Here is a tiny trained network, its code and every weight. The questions are about switching its units off for an input and a class, where a switched-off unit gives its printed mean instead of its output.

import numpy as np


def w(rows, s, z=0):
    codes = np.array(rows[::2]) - 128.0
    scale = np.full(codes.shape[1], s)
    scale[-1] = z or s
    return codes * scale


def f(y):
    return y / 2 * (1 + np.tanh(0.7978845608 * (y + 0.044715 * y**3)))


def log_softmax(a):
    a = a - a.max(-1, keepdims=True)
    return a - np.log(np.exp(a).sum(-1, keepdims=True))


def net(x, mask):
    res = np.array(x, float).reshape(1, 6) / 4 @ E
    y = f(res @ A[0][:, :-1].T + A[0][:, -1])
    res = res + np.where(mask, y, B[0][:, -1]) @ B[0][:, :-1]
    return log_softmax(res[-1] @ U[:, :-1].T + U[:, -1])


A, B = {}, {}
E = w([
[125,45,27,126,176,67,53,144,92,99],'x0',
[214,116,160,73,125,182,106,18,99,55],'x1',
[73,27,132,134,98,170,111,120,142,50],'x2',
[81,194,73,206,86,166,99,70,48,101],'x3',
[76,89,161,94,122,193,255,137,101,105],'x4',
[103,208,73,53,153,166,174,148,95,67],'x5',
],0.0087)
A[0] = w([
[133,70,41,90,199,51,72,73,86,113,161],'N0',
[95,166,100,94,179,64,182,195,203,155,169],'N1',
[187,158,211,63,120,116,150,172,160,192,184],'N2',
[66,140,58,201,131,116,133,138,124,169,252],'N3',
[156,74,94,105,177,119,130,116,82,48,165],'N4',
[193,109,98,98,190,158,135,89,79,59,226],'N5',
[67,53,144,95,100,161,152,116,159,49,140],'N6',
[96,206,49,126,102,172,113,101,68,82,170],'N7',
[119,105,254,94,134,152,168,111,148,97,253],'N8',
[16,110,143,189,153,107,195,218,125,189,189],'N9',
[98,50,124,99,121,154,149,163,109,66,241],'N10',
[143,69,153,137,135,32,18,128,187,132,196],'N11',
[115,115,108,178,103,46,49,145,177,160,182],'N12',
],0.0085,0.0028)
B[0] = w([
[143,84,57,92,82,137,51,143,165,61,235],'N0',
[104,145,74,22,170,88,147,176,163,146,216],'N1',
[223,186,114,75,163,170,169,109,165,183,225],'N2',
[73,81,176,117,83,23,82,118,127,138,236],'N3',
[171,134,90,103,78,166,85,186,141,14,194],'N4',
[146,167,131,166,40,148,119,144,158,54,217],'N5',
[70,111,181,207,221,199,146,185,55,66,211],'N6',
[1,234,162,126,100,112,116,75,109,107,254],'N7',
[222,120,217,149,173,160,204,148,111,132,238],'N8',
[115,22,152,47,66,83,138,165,65,232,255],'N9',
[123,102,148,114,158,136,159,237,94,81,207],'N10',
[136,103,89,176,219,144,79,89,156,117,242],'N11',
[123,61,60,158,251,57,84,62,100,164,241],'N12',
],0.0077,0.0096)
U = w([
[57,56,125,111,60,71,115,143,60,181,27],'0',
[110,98,200,166,197,200,171,176,64,79,6],'1',
[31,239,147,152,105,130,113,11,85,103,188],'2',
[139,105,49,126,70,153,67,142,144,46,155],'3',
[228,159,225,184,115,169,154,2,159,185,235],'4',
[127,59,55,203,237,84,41,61,145,166,181],'5',
[159,165,86,59,177,116,188,151,174,188,109],'6',
],0.0083,0.0015)

Each question gives the input, the list of numbers given to net, and the class t.
The units are the neurons (one row each of A and B). Each row of codes is followed by its name. A weight is (code - 128) times the scale printed after its matrix; where a second scale follows, it is the last column's (A, B and U).
mask holds one flag per neuron, in row order. A switched-off neuron (its flag False) gives its mean, the last column of its row in B, instead of its output. The means were averaged over made-up inputs and are rounded, as every weight is.
A unit's drop is (log p(t) with every unit on - log p(t) with that unit switched off) / (log p(t) with every unit on - log p(t) with every unit switched off).
The circuit of an input: a set's keep is (log p(t) with only the set's units on - log p(t) with every unit switched off) / (log p(t) with every unit on - log p(t) with every unit switched off). Starting from the 12 units with the biggest drops (on a tie, the unit counted first), units are removed one at a time, each time the one whose removal leaves the highest keep (on an exact tie, the one counted first), for as long as the keep stays at least 0.8.
units of the circuit, in order: the units of the circuit, biggest drop first
top k neurons: the k neurons with the biggest drops, biggest first
drop of u: that unit's drop, to one decimal
input [2,5,0,6,-3,-3], class 3: units of the circuit, in order => [N0; N5]
input [-8,-3,-5,-5,8,-7], class 6: units of the circuit, in order => [N1]
input [-4,8,8,4,-4,6], class 2: top 3 neurons => [N7; N5; N9]
input [-8,-4,-8,-1,1,-7], class 6: top 3 neurons => [N1; N2; N9]
input [-7,-8,-8,4,2,-2], class 0: top 2 neurons => [N9; N3]
input [8,-2,4,7,4,1], class 3: top 2 neurons => [N4; N0]
input [5,7,-5,4,-4,5], class 3: top 3 neurons => [N0; N4; N5]
input [5,-2,7,5,4,1], class 1: top 2 neurons => [N6; N10]
input [1,-7,7,8,3,7], class 0: top 2 neurons => [N9; N3]
input [-1,6,4,1,-2,7], class 2: top 3 neurons => [N7; N9; N0]
input [3,4,-4,-4,7,-7], class 4: top 2 neurons => [N2; N1]
input [5,-1,-8,4,6,3], class 2: top 2 neurons => [N7; N10]
input [6,5,-5,2,8,1], class 3: drop of N4 => 0.1
input [7,7,1,8,-2,-6], class 3: units of the circuit, in order => [N4]
input [-3,8,5,2,-4,7], class 2: drop of N7 => 2.0
input [-8,7,-1,-6,1,7], class 4: drop of N2 => 0.1
input [-6,-7,-2,-8,7,-8], class 6: drop of N9 => 0.0
